In the rows, 128 means zero.
Each row has a class, written as a number after it.
[179 146 169 136  99 165 147 126 126 156 110 135 121  27  99 148 166 107
 166 169 125  64  90 131 152 152 111 121 180 103 167 184 137 124 111 150
 155 122 126 169 126 144 106 131 106 134  58 162  87] -> 6
[103 145 130 116 149 151 143 141 110  84 135  98 132 111 111 192 168 120
 143 128  91 122 131 126 117 109 120  90 155 128 174 150 103  93  97  76
 129 169 128  87 137  59 108  80  94 137 176  99 100] -> 11
[126 124 133  93 179 108 174 110 148 111 139 146 161 134 100 159 126  51
  89 160 116 135 100 150 121 134 133 116 136  94 231 154  71 140 152  49
 116  90 175 111  97  89 108  93 155 136 215 128  75] -> 3
[189 124 146 155 155 156 145 122  99 154 103 153 119  72 102 145 163 115
 157 126 118  49  99 113 123 131 145 115 162 102 174 144 161 141 103 173
 161 155 142 131 147 120 130 108 124 134 106 140 127] -> 5
[131 166 120 104 155 158 125 138 103 105 115 114 125 107 121 191 144  89
 127 129 130 136 148 139 136 134 108 119 123 121 173 143  81 132 114 100
 166 124 137  94 127  84 104  99 120 114 122 124  87] -> 1
[144  95 120 113 182 103 166  87 142 108 126 157 148 143  80 165 112  31
  93 118  82 128  88 160 101 154 144 118 128 108 228 142  74 148 176  48
 119  96 185 104 109  76 123 112 155 145 218 110 119] -> 6
[168 139 156 106 167 127 165 113 135 117 124 161 155 132  97 179 132  42
 110 106 122 130 108 154 131 132 146 120 130 128 234 165  85 136 187  57
 166  85 184 104 122  84 113 122 149 138 178 143 114] -> 12
[178 140 166 139 116 173 140 141 123 114  99 161 132  86  89 113 164  71
 130 120  96  98 113 155 140 156 139 137 142  75 158 129 112 139  95 140
 164 104 158 181 117 164 104 100 167 129  90 149 110] -> 6
[102 187 146 104 123 172 160 110 110 144 120 114 150  96  97 176 170 102
 148 141 133 139 160 148 140 127 100 111 155 118 172 177 102 129 110 124
 174 130 135  98 115  99  85 106 130 118 111 119 102] -> 7
[148 110 118  93 160 107 182 118 140 125 159 143 158 174 101 199 103  46
 102 187 119 171 128 150 117 170 139  96 134  99 177 162  62 148 173  58
 137  91 160 118 115  91 141 151 144 150 172 130 113] -> 1
[174 143 140 152 137 166 140 148 102 139 129 129 113  92  87 127 175 113
 150 133 104  53 128 110 122 162 155 154 183  83 135 133 137 124 100 160
 155 153 139 144 142 158 129  99 116 136  93 134 128] -> 5
[106 175 137 125 144 172 150 143 103 115 134  83 133  98  94 194 180 113
 163 152 107 127 144 137 142 114 129 102 161 132 172 160 102  99  93 113
 166 163 144  95 133  83 100  98  72 114 107 113 112] -> 11
[ 98 145 126  95 154 156 152  81 111 142 140 120 116 115 125 176 127 102
 142 126 106 114 133 125 131 104 129 105 135 129 167 157 108 148 127 119
 167 155 127 111 140  69 131  98 103 128 122 117 118] -> 7
[174 141 142 133 134 163 148 130  99 166  99 153 124  68  94 132 163 113
 162 159 114  68  95 120 123 151 133 127 199  98 157 159 145 152 120 152
 151 133 144 163 136 112 108 122 141 128 103 152 107] -> 2
[191 163 154 134  79 160 131 119  96 117  97 133 120  51 105  94 174  73
 161 134 109  73 104 146 135 155 123 137 180  87 167 136 154 131 129 128
 150 134 132 162 154 142  86 131 134 117  84 146 122] -> 0
[ 93 174 120 109 138 152 140 140 103 110 117 113 123 104 102 168 167  96
 157 128 118 135 152 138 139 116 118 119 143 111 184 144  94 124  98 119
 169 131 124  90 133  65 114  74 135 113 136 104  90] -> 9
[163 129 135 111 148 125 169 121 138 127 143 131 162 118  87 152 134  55
 100 145 127 123 114 151 123 151 130 129 156  96 226 166  64 136 160  76
 112  96 178 111  95 114 116 122 161 158 172 129  87] -> 5
[194 122 129 133 128 168 140 137  88 139 109 141 111  53 104 132 177  76
 161 137 102  69  78 125 125 171 148 139 158  83 170 141 133 129 117 160
 146 141 145 149 135 141 100 113 133 140 115 135 137] -> 11
[ 83 152 127 144 159 166 135 146 129 112 122 110 138 123  96 185 162 106
 160 145 119 127 158 139 131  98 132 110 149 143 156 151  96  97  87 112
 169 149 151 100 139  53 114  94  88 123 140 125  74] -> 10
[ 95 144 134 127 162 163 138 158 110 108 132 103 136 110 100 184 165 148
 136 154 101 139 136 118 132 139 138 105 143 123 156 163  94 125  85 119
 155 156 127  94 123  94 124  88 120 102 128  92 107] -> 6
[181 129 144 132 128 174 139 133 107 157 105 144 117  75  89 131 145  85
 133 131  97  57 101 127 123 166 134 134 165  88 179 151 131 142 120 178
 151 111 160 170 140 149 108 126 160 146 100 152 143] -> 10
[195 114 128 136 134 165 147 121 104 112  90 153 113  53 101 103 160  62
 137 113 104  60  69 129 129 153 140 125 163  80 200 124 146 129 119 162
 140 139 147 160 139 146 111 109 162 131 126 142 131] -> 1
[161 113 133 124 158 115 175 116 144 132 134 158 160 153  88 156 123  70
 112 146 109 116 105 127 110 144 152 119 154  97 220 153  79 141 185  51
 122  93 186 106 139  83 126 144 140 160 216 131 126] -> 10
[186 135 151 117 109 169 138 125 105 141 111 144 117  42 117 111 168 100
 150 149 133  62  72 124 129 142 126 142 175  73 170 147 152 133 123 145
 133 129 134 162 133 142 108  99 149 121 105 148  95] -> 8
[189 121 134 147 146 148 148 111 109 152  96 151 123  56  93 126 157  97
 153 152 123  61  76 115 125 146 147 126 164  96 154 146 143 124 132 150
 142 129 142 155 154 129 128 135 127 153  89 151 130] -> 12
[ 91 159 150 125 146 158 137 116 123 101 115 117 131 116 120 172 183 148
 150 118 107  99 124 130 134  91 124 111 132 118 191 141  94 138  72 121
 157 158 144 105 121  82 104  76 104  99 148  97  97] -> 3
[103 158 122  98 158 159 161  78 110 125 127 117 121  97 120 162 141 128
 129 135 117 133 119 146 113 128 113 127 146 105 179 166  91 137 125 128
 155 139 141  83 120  89 100 106 136 128 102  98 122] -> 9
[154 155 126 116  93 168 153 116  98 133 133 140 105  25 105 115 175  65
 160 131 130  75  94 135 124 171 117 143 192  64 191 145 140 145 140 168
 154 124 122 163 146 136 104 108 141 124  79 138 120] -> 7
[106 159 140  95 164 152 126 123  93 110 127  87 129  87  87 175 141 101
 130 125 126 136 139 126 130 121 115 114 132 111 170 144  88 116  91 100
 136 143 134  98 134 112 118  62 113 104 127 104  74] -> 6
[109 166 117 126 192 153 135 104 117  93 105  78 133 115  88 168 137  90
 125 120  84 107 136 145 125 108 117 106 134 137 194 155 105 125 110 113
 141 153 160  78 127  54 113 110 105 122 147 107 117] -> 10
[131 125 134 103 153 122 176 100 144 109 142 140 150  98  96 166 138  27
 135 152  99 123  93 160 124 146 141  98 159 102 241 171  95 120 167  77
 127 118 158 118 105  72 126 126 124 143 181 132  94] -> 10
[197 151 158 139  97 164 144 127 104 159 119 136 133  53 107 139 179 138
 164 185 129  75  97 124 140 165 117 143 177  89 164 164 118 124 100 153
 144 135 124 153 139 165 102 118 129 142  72 143  96] -> 5
[162 136 127 121 131 168 134 128 101 130 117 146 118  66  99 154 163 105
 157 126 118  64 100 110 118 160 142 116 157  87 195 158 115 144 112 162
 164 139 148 157 130 122 116 108 131 149 123 128 140] -> 10
[118 157 134 102 145 162 131 118 112 107 132 106 133 114 103 169 146  96
 140 132 123 131 151 147 134 111 118  99 123 126 159 144  86 120 104  71
 135 154 131 111 117  87 110  88 104 115 147 108  83] -> 4
[127 148 136 138 155 169 135 112  89 123 131 104 134 118 128 150 141 145
 111 126 117 113 144 111 119 108 129 129 138 104 172 131  99 143  99  98
 157 172 142  74 143  99 112  95 120  99 145 106 111] -> 1
[160 118 118 107 161 105 172 113 143 107 131 128 153 138  79 172 125  26
 105 143  99 137 107 163 125 143 124 101 144 132 206 148  86 129 179  31
 118 107 174 124 110  62 120 142 130 161 208 119 123] -> 0
[ 74 176 118 106 124 170 153 111 116 109 123  97 138  81 112 171 169 121
 163 153 116 149 145 151 125 138  88 132 188 111 204 170  61 118  98 144
 144 153 149 102 104  75 101 101 117 127 120 106  95] -> 10
[181 118 136 144 125 184 144 122  89 149 102 159 119  63  99 128 147  68
 152 139 118  71  90 126 129 170 163 123 168  88 182 144 142 127 107 186
 168 144 146 164 134 170 126 122 140 146  84 154 117] -> 2
[159 137 133 101 140 113 149 141 149 150 152 143 171 126  96 143 137  48
 102 132 135 148 119 157 129 154 128 136 145 111 195 161  83 164 202  36
 111  79 134 105 116  72 115 129 152 138 179 111 130] -> 9
[186 135 142 129  91 167 146 153 105 137 124 135 106  56 111 124 190 102
 149 145 121  50 118 103 135 164 145 154 142  83 160 139 134 124  95 120
 175 151 130 160 156 151 118  99 133 117 127 139 134] -> 0
[208 109 135 142 127 173 134 139 102 127 101 164 113  58  93 147 146  93
 159 118 117  76 102 142 130 159 127 140 164  85 188 140 114 142 107 174
 156 117 142 172 108 144 129  99 150 147  91 149 113] -> 9
[163 119 159 103 125 127 172 121 155 136 129 149 161 127  96 155 144  45
 103 144 119 132 110 148 126 145 130 133 155 102 235 170  70 129 167  61
 129  93 171 110 109  88 100 113 163 130 185 127  73] -> 8
[195 125 131 129 125 158 143 109  99 148 105 144 115  42 102 108 134  79
 139 150 123  79  96 140 130 161 131 146 169  79 179 151 125 161 130 160
 152 119 138 136 142 146 111 130 160 138  77 147 126] -> 9
[155  94 126 122 154 119 178  98 151 127 127 152 153 149  98 185 133  64
 115 141  94 118  87 150 111 124 157 102 124 117 219 157  92 128 169  43
 150 110 186 119 127  75 127 136 137 180 213 118 140] -> 3
[115 172 144 110 168 147 136 122 101 113 102 110 151  92 125 171 170 141
 135 126 114 141 158 123 114 127 106 114 178 132 176 151 107 117 113 105
 136 147 140 105 125  64 108 102 113 143 125 115 120] -> 0
[106 139 117 129 173 169 117 122  97 106 145  96 114 105 122 140 130  89
 118 114 124 111 144 129 113  98 154 140 144 112 160 138 119 147 128  87
 170 153 118  81 143  37 132  79 138 108 141 126  95] -> 9
[177 135 135 136 100 168 146 130 118 131 115 138 106  54  92 145 174  75
 158 141 127  58  89 133 133 175 111 140 175  82 192 152 123 132 122 161
 160 130 132 172 127 129 113 116 143 140 101 143 127] -> 6
[165 148 159 120 123 109 165 104 144 146 118 150 167 113 108 169 165  84
 134 147 108 115 114 143 126 155 116 134 178 111 212 186  89 165 170  63
 139 100 164 103 123  68  95 144 107 129 166 120  89] -> 0
[ 73 172 119 124 139 168 143 127 103 111 135  92 118  83  91 187 170  85
 164 126 128 129 126 151 129 121 113 120 143 138 170 165  95  99 108 119
 155 141 134  91 129  61 111  92  99 118 130 108  73] -> 12
[198 114 134 105 151 104 169 124 141 114 111 125 150 124  91 155 131  55
  95 152 108 127 106 129 117 156 132 130 160 102 231 159  81 111 186  16
 116  94 176  91 141  93 127 138 164 162 210 131  87] -> 6
[100 158 136 130 142 160 145 116 129 126 117 121 140 119 110 174 152 109
 159 132 143 135 150 149 139 103 102 100 187 120 151 152 104 144 109  98
 148 150 128 110 122  53 103 118  93 114 116 114  66] -> 9
[182 115 119 147 141 175 143 128  97 122 113 153 114  72  95 129 156  64
 136 125 102  70  79 126 114 169 177 131 149  81 170 134 129 143 132 133
 176 128 147 150 152 123 124 125 149 134 117 141 134] -> 1
[183 135 135 145 124 180 139 128 101 164 122 148 117  45 104 125 180  99
 152 126 118  56 108 127 116 172 123 154 163  80 162 130 155 112 114 168
 129 149 121 155 129 162 122 100 120 140  84 135 135] -> 7
[190 129 130 137 137 156 127 119  93 138  88 139 109  53 105 135 166  83
 162 140 105  48  80 118 122 152 138 138 144 104 166 136 167 143 102 149
 158 142 144 150 162 118 124 108 137 147 145 141 143] -> 8
[145 116 130 122 154 130 183  98 137 118 139 139 160 123  87 158 122  45
 110 172 119 142 102 133 127 153 154 130 157  74 235 168  64 144 168  83
 147 104 175  96 114  98 122 120 145 143 186 131  76] -> 4
[151 127 136 108 146 138 181 119 138 122 134 155 147 129  88 157 131  15
  93 100 105 137 108 165 106 162 141 125 139 104 228 156  82 135 175  62
 160 104 180 111 128  79 108 131 174 135 187 115 105] -> 2
[114 154 117 101 155 145 130 137 105  94 140  94 115 121 112 149 141  81
 137 123  96 105 119 118 118 121 138 124 117 105 165 142  97 115 123  80
 124 160 139  77 159  80 108  86 109 123 174 100 101] -> 11
[211 131 137 147 115 176 118 135  98 152 120 137 104  67 110 110 155  92
 157 150 136  47 101 114 124 161 147 152 184  86 139 149 152 157 121 157
 158 132 116 141 178 132 123 125 125 132  78 150 123] -> 9
[115 148 116 130 177 158 145 111 104 114 114 117 137 118 111 165 145 108
 132 127 118 129 130 134 108 106 132  95 139 152 187 160 124 113 109 100
 158 168 154  84 142  53 106  96 112 133 162 105 104] -> 2
[149 112 111  86 183 109 166 106 132 120 147 137 150 102 104 154 120  27
  87 146 130 129 107 151  95 151 116 125 144  92 218 150  85 128 169  81
  94 103 161  99  95  72 139  94 153 153 185 114 108] -> 8
[192 141 151 138 123 173 142 112 114 162  84 167 115  79 104 117 164 116
 162 142 108  58  86 120 131 150 143 128 161 100 169 142 136 138 103 167
 165 122 153 163 135 138 102 138 148 142  88 146 141] -> 9
[200 145 145 137 105 185 151 135 102 148 129 134 114  62  94 112 161 106
 154 162 117  77  90 117 131 184 143 144 173  77 171 162 131 143 134 161
 136 118 136 180 143 165 109 139 138 144  70 154 120] -> 7
[109 150 119 127 156 166 123 103 102  76 123  72 122 101  95 140 130  63
 117 122  90 131 133 150 122  99 140  95 127 144 193 143 116 109 107  84
 136 163 143  75 124  68 111  95 113 133 167 113  78] -> 4
[156 139 160 119 165 124 177 109 133 139 128 141 179 112  78 176 128  54
  88 161 103 151 113 163 125 176 118 139 154 100 221 170  52 145 163  75
 117  63 176 125 106  99 113 135 150 164 152 142  76] -> 0
[226 117 125 139 119 165 139 126 100 146  99 141 118  53 103 108 157  92
 151 136 116  51  96 124 131 150 145 137 170  71 178 137 149 127 131 134
 133 138 137 148 140 162 132 123 136 156  94 139 151] -> 9
[ 95 134 123 121 149 146 138 121 104 102 132 123 150  96 115 162 152  72
 138 131 119 114 143 138 124  93 137 111 151 106 162 143  86 124 114  74
 168 142 133  90 142  59 111  71 129 106 166 114  91] -> 1
[104 163 141 104 141 148 121 113 109 100 130 106 132 100 100 167 149  98
 144  99 107 100 138 149 116 105 116 126 153 115 189 155  96 148 113 137
 149 135 148  96 130  80 100  69 113  99 117 121 110] -> 11
[ 92 156 145 104 151 153 132  99 116 115 120 120 140 120 119 184 144  93
 154 119 124 132 138 154 136  89 117  85 149 144 152 149 120 129  98 102
 155 153 135 127 131  76 107  89  90 106 120 121  78] -> 2
[166 125 115 125 151 126 170 105 130 111 140 136 152 121  87 153 123  36
 112 140 101 127  99 156 112 156 138 141 154  94 243 159  86 149 201  57
 125  94 169  92 133  73 128 130 149 146 187 127 102] -> 7
[ 98 197 139 108 145 175 138 114 104 126 133 101 120  93 105 182 173 108
 146 109 114 129 150 150 127 119  95 117 146 136 185 151 120 106 109 117
 147 147 122 102 113  71 108  81  90 129 110 115  73] -> 7
[175 137 139 155 102 151 136 142 102 114 110 148 119  65  96 127 189 112
 170 143 114  60  96 132 130 150 124 135 169  80 184 126 120 121 107 159
 130 129 138 167 145 135 108 102 117 119  89 126 106] -> 0
[167 121 145 111 154 112 153 138 139  92 137 134 154 132 116 169 133  55
  94 126  82 148 118 169 133 145 120 128 133 118 234 149  77 131 166  66
 119 103 161 119 111  79 129 110 147 144 169 118  79] -> 0
[112 159 134  98 156 162 116 105  94 100 112  88 118  65 116 152 151  66
 132 119 112 114 130 146 132 112 112 128 148 132 175 145 123 131 104 116
 141 168 127  67 139  79 105  80 109 110 131 123  85] -> 0
[186 114 133 148 117 150 140 120 110 128  93 150 131  58 116 125 165 112
 153 151  87  65 105 127 125 166 137 147 171  75 200 147  97 133 115 150
 138 122 161 169 120 147 110 129 149 160 111 143 129] -> 10
[164 103 123 104 164 106 159  91 139 112 113 153 163 107 106 135 122  49
  96 125 103  99 104 153 106 133 146 134 156  97 245 167  87 153 189  46
 111 108 179  87 102  79 125 109 164 155 210 126 104] -> 8
[161 141 148  92 175 109 161 141 135 121 153 127 168  95  91 159 132  49
  81 161 128 126 113 118 109 152 126 131 142  77 210 153  68 129 162  31
 114  81 162 106 129  82 117 102 163 134 198 138  84] -> 1
[156 101 145 107 185  91 179  81 149 133 131 164 163 136  95 170 111  51
  96 137 112 124  86 138 106 140 141 125 124 109 224 160  64 146 181  65
 132  93 188  97 112  70 131 135 170 150 211 130 112] -> 12
[143  88 133 114 207  94 169  85 129 124 137 142 158 117  71 209 112  67
 113 138 124 133  84 127  93 134 153 101 127 112 231 165  75 132 177  61
 134  94 183 103 125  60 145 114 137 165 206 121 102] -> 6
[131 115 143 125 157 118 176 107 144 101 132 137 158 121  98 164 141  45
 103 135 105 147 125 143 116 162 144 116 161  88 213 157  70 138 156  90
 143  93 175 124  83  96 126 136 150 167 164 130 122] -> 6
[ 85 160 140 115 157 147 141 108 118 117 116 107 142  96 109 160 154 103
 140 139 109 157 143 141 127 113  93 130 171 116 157 136  86 119 102  94
 121 153 127 107 124  48  95  78  95  96 121 107  53] -> 0
[192 143 157 107  99 163 136 120  98 149 105 141 114  40 104 141 169  84
 173 166 129  70  73 123 137 163 138 124 160  78 196 153 142 122 113 178
 162 122 136 170 138 174 105 115 139 130  74 155 121] -> 3
[164 123 132 101 156 129 171 103 139 140 118 149 155 135  78 155 131  65
 113 168 109 145  90 152 113 159 143 135 143  93 218 170  77 159 162  74
 133  86 178  89 114  87 103 128 185 133 186 124 100] -> 9
[172 127 126 128 117 158 141 116  96 129 114 145 114  26  81 120 148  63
 160 121 135  84  65 147 119 152 129 123 169  76 192 141 146 131 143 155
 126 134 138 164 134 143 106 110 130 129  85 138  92] -> 2
[156 128 135  91 149 119 177 113 143 122 137 139 152 129  94 171 144  26
 105 137 129 155 108 165 116 159 118 104 137  90 210 160  90 128 183  58
 119  95 164 107 112  91 111 133 153 146 166 109 116] -> 6
[ 76 169 119  91 117 148 150  91 134  98 129 108 124 134 114 141 150  77
 135 114 117 115 142 161 141  91 109 104 145 126 160 145 103 150 129  77
 145 152 145 109 113  70  92 106 106 101 149 109 127] -> 0
[ 85 164 132  98 144 138 128 134 123  98 139  97 127 107 125 180 148  92
 151 132 115 136 144 132 141 110 103  99 155 138 143 136 102 106 108 108
 135 158 112 105 134  70 103  95  74 113 118 115 115] -> 11
[199 139 149 139  89 179 133 127 116 135  98 146 111  55 108 115 165  81
 162 138  93  63  95 146 139 147 131 134 173  94 171 150 146 145 114 131
 151 127 132 157 143 131 103 129 138 154  92 152 128] -> 9
[131 116 135 102 165 121 156  86 136 120 145 144 151  96  76 157 132  16
 117 112 115 103  79 169 103 127 148 121 150 113 233 170  99 157 178  77
 122 101 161 107 118  55 127  92 138 130 183 132  82] -> 2
[159  91 135 113 178 135 157 113 143 137 132 144 154 111  68 167 110  38
 103 135 104 124  95 142 117 150 172 122 135 100 213 165  76 130 147  82
 123  87 175 121 107 117 144 107 142 168 162 138  72] -> 9
[164 131 126 133 151 105 172 136 145 101 147 146 153 154  83 138 128  27
  99 126  96 117 126 158 118 137 149 123 134  92 216 145  62 144 189  42
 136  89 186 108 137  68 108 135 161 157 180 113 116] -> 5
[ 67 147 127 118 152 161 155 126 123  96 136 102 126 112  84 188 162  75
 139 103 116 148 129 151 121 131 116 112 140 110 192 152  91 119 103 131
 165 144 135  96 125  60 117  71 128  73 138  84  86] -> 6
[120 174 139  99 130 154 119 111  94  83 111 108 126  70  99 170 139  48
 155 113 115 122 108 158 136 125 108  94 155 112 220 145 115 132 135 117
 136 131 128  96 138  99  94 101 104 130 119 121 107] -> 3
[185 129 140 150 121 154 148 130 114 138 111 156 136  57  97 143 179 117
 184 155 120  49  93 122 137 139 139 123 157  94 193 154 121 132 114 166
 148 117 152 168 134 139 131 121 121 140  99 145 131] -> 7
[181 118 120 150 133 160 130 141  92 109 113 152 120  64  99 134 161  82
 152 134 104  76  79 125 123 160 151 128 144  85 178 133 133 130 121 135
 139 132 132 137 147 139 112  96 124 136 134 130 122] -> 1
[103 139 136 119 137 144 130 114 129  97 115 138 132 141 146 187 157 118
 168 127 133 124 153 148 134  95 111 112 140 119 161 142  98 117 106 116
 162 160 121 109 134  76 109  82  93 115 120 114  85] -> 3
[148 135 145 136 167 166 161 116  99 149 128 144 119  71  87 129 148  89
 147 141 112  86  85 108 121 164 157 144 155  80 155 144 121 124  98 182
 167 141 140 154 144 135 124  91 144 129 103 134 100] -> 5
[148 119 140 108 164 136 180 123 149 111 148 129 155 120  87 163 133  26
  80 139  93 135 102 155 116 153 149 118 153 105 236 163  75 113 153  33
 125 104 169  99 105  77 120 105 163 138 200 128  57] -> 5
[ 98 146 133 132 169 149 143 112 131 112 115 114 132 118 118 169 153 102
 136 111 129 105 137 121 128  90 122 117 142 128 155 150 109 130 105 104
 164 154 146  96 144  47 119  95 109 114 149 119  97] -> 12
[161 103 148 110 183 128 173 102 155 151 136 157 148 152 100 188 129  73
 101 155 113 119  93 130 117 154 153 117 135 113 197 171 102 152 164  59
 144 108 171 110 101  82 129 126 133 129 191 137 106] -> 6
[112 172 143 132 154 161 115 145  84  88 143  95 126 113  97 202 152  79
 161 105 114 132 153 161 127 113 128 117 121 138 162 146 100 119 110 119
 177 136 130  82 174  65 108  80  81 101 103 115  93] -> 11
[ 65 168 134  99 131 155 152 103 108 100 140  92 135  79 102 156 154  72
 143 130 130 134 143 151 133 113 107 125 165 115 189 166  66 122 110 130
 160 148 146 103 109  79  93  85 127 127 130  99  82] -> 8
[151 122 126 130 145 124 161 110 137  74 137 143 150 114  79 162 139  22
 112 115  95 132  87 167 106 164 155 118 130  96 245 154  74 135 179  70
 134  97 171 100 132  90 116 131 140 163 179 119 105] -> 1
[ 87 185 128  90 144 150 126 103 100  99 139  88 106 107  97 163 154  75
 149  92 105 107 113 138 115 110 129 125 129 114 184 145 106 130 122 114
 157 147 141  84 153  63 108  77 125 109 139  95  82] -> 5
